Here is a tiny trained network, its code and every weight. The questions are about switching its units off for an input and a class, where a switched-off unit gives its printed mean instead of its output.

import numpy as np


def w(rows, s, z=0):
    codes = np.array(rows[::2]) - 128.0
    scale = np.full(codes.shape[1], s)
    scale[-1] = z or s
    return codes * scale


def f(y):
    return np.maximum(y, 0)


def log_softmax(a):
    a = a - a.max(-1, keepdims=True)
    return a - np.log(np.exp(a).sum(-1, keepdims=True))


def net(x, mask):
    res = np.array(x, float).reshape(1, 4) / 4 @ E
    y = f(res @ A[0][:, :-1].T + A[0][:, -1])
    res = res + np.where(mask, y, B[0][:, -1]) @ B[0][:, :-1]
    return log_softmax(res[-1] @ U[:, :-1].T + U[:, -1])


A, B = {}, {}
E = w([
[31,34,169],'x0',
[209,11,76],'x1',
[130,129,127],'x2',
[85,161,2],'x3',
],0.0068)
A[0] = w([
[105,140,105,123],'n1',
[86,68,122,90],'n2',
[76,106,2,108],'n3',
[132,98,141,52],'n4',
[132,142,125,75],'n5',
[17,86,128,2],'n6',
[85,169,168,228],'n7',
[111,136,150,63],'n8',
[154,167,49,48],'n9',
[106,146,149,175],'n10',
[135,105,152,104],'n11',
[108,162,132,172],'n12',
[102,164,112,79],'n13',
[167,73,111,170],'n14',
[109,130,134,115],'n15',
[189,185,194,20],'n16',
[156,99,113,171],'n17',
[74,154,71,106],'n18',
[165,116,92,37],'n19',
[76,29,116,49],'n20',
[106,190,125,169],'n21',
[166,70,123,128],'n22',
[97,123,173,102],'n23',
[77,164,92,114],'n24',
[114,132,156,57],'n25',
[63,165,71,159],'n26',
[65,120,152,105],'n27',
[105,141,147,174],'n28',
[125,91,155,64],'n29',
],0.018,0.0045)
B[0] = w([
[155,142,118,159],'n1',
[209,158,114,196],'n2',
[78,2,122,254],'n3',
[153,155,122,148],'n4',
[129,122,123,133],'n5',
[42,23,112,211],'n6',
[34,186,73,236],'n7',
[128,126,150,145],'n8',
[161,19,95,195],'n9',
[78,142,109,181],'n10',
[127,150,139,158],'n11',
[150,180,96,184],'n12',
[158,147,124,164],'n13',
[172,79,202,223],'n14',
[114,124,132,145],'n15',
[149,78,45,190],'n16',
[150,104,176,190],'n17',
[201,166,103,199],'n18',
[132,74,103,161],'n19',
[229,216,137,229],'n20',
[188,189,85,210],'n21',
[210,154,139,211],'n22',
[94,171,134,180],'n23',
[170,172,115,192],'n24',
[117,133,155,146],'n25',
[222,198,87,223],'n26',
[66,134,145,190],'n27',
[81,124,121,177],'n28',
[132,174,142,163],'n29',
],0.03,0.0089)
U = w([
[61,152,32,182],'0',
[176,202,115,111],'1',
[152,114,160,218],'2',
[114,69,139,1],'3',
[3,225,174,96],'4',
],0.011,0.0087)

Each question gives the input, the list of numbers given to net, and the class t.
The units are the neurons (one row each of A and B). Each row of codes is followed by its name. A weight is (code - 128) times the scale printed after its matrix; where a second scale follows, it is the last column's (A, B and U).
mask holds one flag per neuron, in row order. A switched-off neuron (its flag False) gives its mean, the last column of its row in B, instead of its output. The means were averaged over made-up inputs and are rounded, as every weight is.
A unit's drop is (log p(t) with every unit on - log p(t) with that unit switched off) / (log p(t) with every unit on - log p(t) with every unit switched off).
most important unit: the unit with the biggest drop
k most important neurons: the k neurons with the biggest drops, biggest first
drop when u is switched off: that unit's drop, to one decimal
input [5,0,6,-1], class 4: most important neuron => n26
input [-6,1,4,0], class 2: 3 most important neurons => n7, n3, n6
input [0,3,-1,-5], class 2: 2 most important neurons => n26, n21
input [1,3,-4,5], class 2: 2 most important neurons => n6, n3
input [-1,3,-4,4], class 3: 2 most important neurons => n3, n20
input [4,4,8,5], class 2: 2 most important neurons => n3, n20
input [0,3,-6,-2], class 2: 2 most important neurons => n26, n21
input [5,8,-6,4], class 2: 2 most important neurons => n3, n20
input [-3,7,-7,1], class 3: 2 most important neurons => n20, n26
input [8,7,-7,2], class 2: 3 most important neurons => n6, n3, n14
input [7,-1,6,4], class 0: drop when n6 is switched off => 4.6
input [8,-7,-3,4], class 0: drop when n6 is switched off => 2.6
input [-3,7,-1,0], class 2: drop when n6 is switched off => 0.2
input [-1,8,4,-1], class 2: most important unit => n14
input [-2,-1,3,-4], class 0: drop when n21 is switched off => 0.0
